The rows lie along a hidden order. The number after each row says roughly how far along it the row is, from 0 to 10. A new part has a new order.
(in the rows, 128 means zero)
[126 144 121 117 147 155 111   1  96 152 141 123 162 139 131 118 160 118
  27 153 109 121 149  49 174 196 108 139 129 115 117 122 106 139 125 217
 135 215 118 189  37  31 126 145 175 181 130 119 180 160 148 104 139 132
 177  76 105  87 146 132 255 141   1 116 164 166  99  93 171 155 148 136
 142 169 127 112  80 164 108  56 152 174 124 133 124 155  95 251 148 199
 141  50 101  78 161 160 124 239 134 105  35 101 162 104 156 111 157  72
 130]	1
[113 111 119 133 106 211 102  61 134 145 104 141 135 119 127 120 104 116
  97 122 101 114 124 119 123 189  58 143 144 127  97 153  89 151 123 255
 147 100 107 123 135 139 128  90 100 150 100 140 154 213 118 104 167 150
  95 159 150 104 137 120 126 112 104 114  54 143 147 136 178 164 116 154
 126 143  89 127 148 155 120  53  92 113 132 147 125 103 123  43 128  42
 125 151 146 134 120  98 152 113 119 122  79 143 177 111 136 116 135 198
  94]	6
[125 112 127 125 141 125 126  59 120 133 131 125 131 147 134 114 129 125
 164 125 112 125 107 136 146 118 120 122 125 102 117 131 137 142 125 149
 122 106 124 116 148 115 121 117 139 147 140 118 105 138 124 127 124 131
 110  50 123 122 145 124 119 137 112 117 115 131 117 122 109 100 136 124
 124 141 137 116 124 103 110 167 142 118 128 138 133 128 132 123 137 143
 115 100 116 121 136 132 115 115 129 127 140 132 159 127 130 121 134 133
 129]	0
[132 112 126 125 115 137 143 141 117 139 122 132 132 162 124 121 149 115
 110 133 153 103 131  87 124 159 142 130 134 137 120 129 129 119 143  97
 133 137 128 132 103 106 136 131 125 123 154 122 113 157 128 128 119 132
  87 107 126 140 112 128 144 124 125 128 126 132 137 154 156 148 121 130
 128 130 147 143 122 142 156 139 142 129 130 139 137 111 122 175 132 114
 133 126 125 140 121 115 143 165 133 131  84 130 140 135 128 136 124 145
 101]	10
[125 129 119 130 126 145 123 149 131 127 120 129 144 150 124 121 128 133
  78 133 138 128 141 126  84 173 125 126 131 113 130 140 137 122 128 156
 131 129 127 135 122 115 126 140 114 125 117 129 130 113 126 123 140 129
 123 146 128 122 117 130 115 120  89 126 135 116 132 136 153 135 123 142
 134 137 126 137 101 143 147 116 120 120 130 124 130 122 130 122 131 120
 119 116 124 119 123 117 130 149 127 125 135 130 129 124 126 138 117 124
 132]	4
[127 123 127 136 124 123 124 143 138 134 123 127 136 148 123 123 133 134
 107 128 146 125 136 120 136 150 149 128 126 115 132 137 139 131 134 126
 131 146 127 132 144 117 125 131 138 122 112 130 151 144 126 134 129 128
 125 163 132 140 121 121 104 137 125 122 121 129 121 123 139 132 142 129
 124 141 149 131 116 124 158 137 134 130 124 133 124 126 113 103 131 102
 131 109 126 102 123 129 128 126 129 122 126 130 147 127 134 137 126 124
 119]	7
[111  83 118 122 110 207 106  88 126 154 116 127 134 135 140 113 131  95
 116 118 125 144 119 105 153 209  63 138 135  93 107 152  82 151 127 255
 139  72 115  96 144  95 124 108 121 155 118 130 177 164 130 113 175 143
  84 154 145 116 126 131 104 113 132 103  61 144 145 137 167 155 120 140
 130 145  79 130 167 140  99  65  93 101 135 137 130 101 106  27 113  16
 113 124 127 103 112  98 134 128 126 119  93 146 222 122 141 129 140 184
  82]	0
[129 141 122 132 129 145 129 149 132 127 123 127 145 138 126 124 132 133
  75 131 145 126 140 128  93 181 125 128 132 120 130 140 136 132 130 139
 133 140 123 139 125 111 130 130 131 132 116 122 137 124 129 122 147 128
 115 191 125 120 128 134 123 127  92 126 131 124 135 142 170 121 139 135
 133 136 136 139 103 133 146 131 123 123 126 119 125 119 127 136 131 132
 119 119 127 124 117 120 127 144 129 120 124 131 134 126 123 134 124 142
 133]	8

[140 171 128 152 126 131 155 121 126  96 130 118 106 117 158 129 111 131
 104 110 107 127 138 113 117 146 128 126 116 140 144 114 151 115 130 132
 150 124 139 137 118  77 132 123 104 142 126 126 131]	0
[138 145 126 138 100 114 139 122 127 120 110 121 129 132 129 146  83 138
  91 122 125 109 124  92 128 163 131 146 161 119 125  99 140 125 141 149
 128 128 134 116 124  85 136  92 126 123 128 155 134]	8
[167 105 148 156 194 188 127 129 157 132 127 112  77 131 121 106 175 124
 128 103 130 157 192  81 142  83  95  97 120 134 147 127 128 123 169 112
 127 106 146  71 126  45 167 152 125 128 127 130 125]	4
[146 167 126 149 135 115 174 104 110  88 124 105  96 138 173  10 129 132
  77 130 114 121 106 123 117 195 131 112  98 132 174  95 172  92 132 122
 154 130 147 129 118  97 142 125  98 150 124  98 136]	7
[180 123 133 168 132 125 113 194 159 120 131 111 108 184 112 210 163 122
 188 128 119 148 169 135 161  31 136 127 116 172 104 115 114 118 129 117
 146 133 149  86 153 115 168 131 114 128 128 158 149]	10
[130 134 145 141 130 110 137  84 118 126 140 113 132  87 119  41 140 131
 115 116 106 133 108  93 127 122 116 134 106 117 173 131 166  87 111 128
 130 120 131 116 133 121 163 123 123 136 127 100 137]	6
[140 141 121 138 134 145 113 167 139 122 125 124  85 162 125 158 133 122
 156 125 125 127 133 143 145 130 131 143 134 143 144 114 127 142 149 126
 136 141 139 129 136 129 119 131 105 128 122 138 134]	2
[119 174 121 129 108 158 139 127 130  84 120 124 123 127 171  27 106 134
 111 136 116 137 152 138 129 156 136 126  93 143 172 115 130 132 157 130
 159 146 136 132 116  79  91 139 101 121 127 132 119]	0
[135 175 140 158 146 132 186  87 118  83 136 114 136  86 159   1 129 131
  87 108  95 146 153 104 103 172 115 127  87 155 196 118 158  79 135 128
 126 107 153 134 122  21 160 134 109 135 122 108 131]	6
[133 144 130 132 133 128 136 163 142 123 133 109  69 126 126 159 131 123
 164 126 143 140 165  87 141  66 112 128 125 131 129 125 134 140 157 123
 155 123 134  88 148  77 161 125 109 127 112 119 144]	3
[134 144 146 129 132 143 135 116 143 120 132 114 129  95 114 117 165 122
 136 131 121 152 132 128 132 124 119  86 126 154 129 134 146 104 130 112
 127 104 134 116 128  83 151 155 109 112 123 103 130]	5
[136 143 131 162 131 142 132 124 127 105 128 122  83 132 132 108 112 135
 126  98 120 131 135  87 129 125 116 124 142 144 143 107 139 129 150 138
 127 126 134 136 131  61 127 130 109 153 119 126 132]	1
[138 170 136 135 131 148 137 107 132  83 122 119 118  94 190   1 125 138
 123  97 118 126 142  90 141 197 112  97 112 149 183 114 157 115 157 133
 135 123 150 132 118   1 125 120 106 126 113 142 131]	7
[137 138 133 144 140 142 145 108 140 121 152  90  77  76 118 162 174 124
 121 103 113 155 138 112 128 116  92  66 124 159 212 117 161  85 130 113
 155  87 155  74 137   4 198 114 140 142 130 104 143]	6
[151 104 134 152 182 158 147 124 126 124 127 107 137 129 113 129 126 122
 155 121 140 162 169  91 120 131 101  80 131 169 171 132 146 119 141 129
 121 130 142  90 145 116 138 150 137 118 117 127 130]	4
[172 106 148 158 130 132 141 144 155 125 145 105  83 135 118 126 126 126
 175 111 123 126 190  88 144  87 132  88 118 189 132 120 136 120 132 129
 156 102 130  79 150 120 171 157 115 127 107 147 127]	4
[175 139 127 140 176 130 148 140 156 123 132 112  72 189 105 218 151 112
 174 113 148 135 156 138 170 120 125 142 144 144 113 113 127 145 128 122
 134 143 152 108 146  91 144 131  83 123 126 103 138]	10
[133 127 140 125 130 137 153 130 138 112 128 110 141  77 138 109 125 127
 123 133 123 150 149 131 124 123 115 127  71 152 143 126 149 126 139 115
 131 131 138 132 124  72 125 147 109 123 129 105 128]	5
[175 149 140 156 143 111 145 146 123 133 136  99  91 131 129 144 125 123
 162 112 135 162 126 107 118 126  98 131 131 132 144 126 160 110 144 113
 142  99 154 135 157  42 205 132 110 126 113 146 150]	3

Next part:
[162  85 137 125 141 120 146 149 129 114 149 183 124 137 136 106 149 157
 146 145 136 117 118 139 111 113 150 138 144 132 250 102 120 112 118 148
  78 156 103 146 127 117  88 124 129]	10
[190 109 130 131 106 159 152 126 135 113 153  56 123 146 125 112 149 125
 136 105 134 129 155 156 129 111 164 109 143 173 189 126 101 104 125 150
  76  81  97 131 129 118 122 122 115]	1
[165  74 132 129 133 128 151 147 125 115 150 167 121 137 126 104 158 153
 148 140 135 117 122 144 121 118 156 131 145 138 255  99 112 112 116 147
  71 141  99 138 127 122 107 119 133]	9
[182 121 130 128 110 157 142 124 135 106 154  85 128 148 121 107 146 121
 139 115 134 136 169 157 134 105 162 114 147 167 168 116  98 100 122 153
  89  71  95 130 130 115 120 118 115]	0
[178  85 149 130 109 137 146 123 128 127 151  90 111 145 140 118 138 129
 131 108 135 128 139 148 122 103 153 121 143 148 211 136 109 118 134 149
  86  83 110 149 130 113  96 129 120]	2
[194  77 133 137 113 137 161 140 121 128 148  71 113 136 137 119 150 139
 132 105 135 121 129 143 108 121 155 115 133 163 255 134 112 120 128 145
  62 116 105 143 127 119 117 132 129]	6
[175  72 138 132 130 120 158 134 122 127 147 146 113 130 142 115 149 147
 134 126 136 118 115 136 108 122 151 129 141 142 255 121 119 123 128 147
  69 136 106 150 129 118 100 132 131]	8
[172 116 140 125 117 136 134 112 137 113 151 128 125 143 139 113 129 115
 130 123 136 141 168 144 125  93 151 128 150 147 165 126 115 110 133 157
 118  78 103 147 133 103  98 131 112]	0
[180  90 147 129 108 141 146 119 131 125 152  89 112 148 138 117 138 127
 134 107 135 127 144 150 122 104 152 121 146 150 198 134 107 117 134 149
  83  99 110 145 130 113 100 128 120]	2
[168 129 140 123 129 124 131 106 141 127 145 175 120 131 159 123 109 115
 120 135 137 141 161 128 106  82 139 139 148 136 147 137 141 122 144 158
 130  91 113 166 135  93  54 146 102]	2
[179 153 118 124 137 144 139 133 144 105 148 148 139 125 142 116 126 138
 133 137 136 134 148 136 107  92 150 127 140 159 154 124 137 106 128 150
  95 116 101 148 129 110  91 135 101]	7
[168 146 132 121 134 142 131 133 145 107 148 167 135 134 138 112 124 130
 135 140 136 139 160 137 112  85 150 134 145 146 147 115 128 106 126 156
 113 103 104 149 130 104  77 130 101]	5
[172 143 126 123 131 149 132 128 144 105 147 154 134 132 135 111 128 127
 135 137 135 140 166 139 112  86 151 129 143 151 134 112 124 106 124 155
 111  92 102 144 130 106  83 128 102]	4
[171  97 133 128 144 118 155 151 133 118 144 174 125 123 148 118 140 158
 136 137 136 116 107 129  97 113 147 134 137 145 248 120 133 116 126 144
  69 164 107 156 127 118  85 138 121]	10
[161  67 161 125 117 133 135 130 126 124 152 147 109 156 129 105 144 134
 145 123 135 132 153 152 132  98 155 134 153 120 213 105  93 118 121 155
 106 112 112 141 130 109  80 112 129]	4
[178 152 113 125 142 144 141 135 144 101 151 163 141 123 139 114 131 139
 134 142 135 131 141 133 107  97 151 125 139 162 154 117 135 104 126 150
  86 119  98 146 129 113  97 134 103]	7
[163 114 123 124 150 138 144 158 137 108 146 193 132 122 133 107 143 160
 144 151 136 122 123 132 102 102 153 135 137 144 204  96 127 107 114 147
  78 148 101 143 126 116  89 124 116]	10
[165 135 125 122 151 123 139 134 142 110 145 223 134 120 149 116 128 141
 132 155 136 131 140 124  99  95 145 141 141 137 186 113 145 115 128 153
 106 126 108 158 131 104  66 138 109]	9
[178 123 114 127 149 138 147 153 135 110 144 178 134 115 141 114 137 156
 137 146 135 123 120 126  95 103 151 129 131 156 196 111 140 110 120 145
  75 148 103 149 126 116  96 134 113]	10
[162 110 137 123 150 121 145 149 137 116 147 211 124 125 145 113 138 157
 140 148 136 120 116 129 100 103 146 141 140 131 232 111 133 114 122 149
  84 161 108 156 128 114  73 132 119]	10
[167 132 113 123 151 145 137 155 138  96 149 199 141 122 125 101 146 151
 145 158 135 131 144 136 109 101 157 133 140 147 173  85 124 101 107 153
  92 127  97 135 127 113  97 117 114]	9
[159 131 145 118 138 123 125 112 145 121 145 199 123 133 154 118 110 118
 127 143 137 143 164 130 108  76 140 145 151 123 140 124 134 120 137 160
 137  96 114 164 134  93  45 139 101]	3
[171 123 131 125 120 143 131 116 137 111 150 139 129 140 136 111 128 117
 131 130 135 142 171 143 123  88 152 130 149 149 146 120 118 109 130 158
 118  77 101 145 133 102  84 128 108]	1
[168 144 117 123 147 137 138 138 143 101 148 191 141 123 137 110 135 138
 137 152 136 130 144 132 107  97 150 133 141 150 165 106 134 105 121 152
  96 115 100 147 129 109  86 130 106]	8
[179 131 109 127 148 143 145 153 136 103 145 178 141 115 133 110 141 154
 138 150 135 128 131 130  99 103 154 129 133 156 187 104 135 107 116 148
  77 136  98 142 127 114  99 129 114]	9
[194  75 129 139 118 126 171 132 120 133 144  80 110 126 150 127 145 141
 124 105 135 115 112 132  97 126 149 117 131 167 255 148 128 127 136 143
  52 126 108 153 128 120 111 144 128]	7
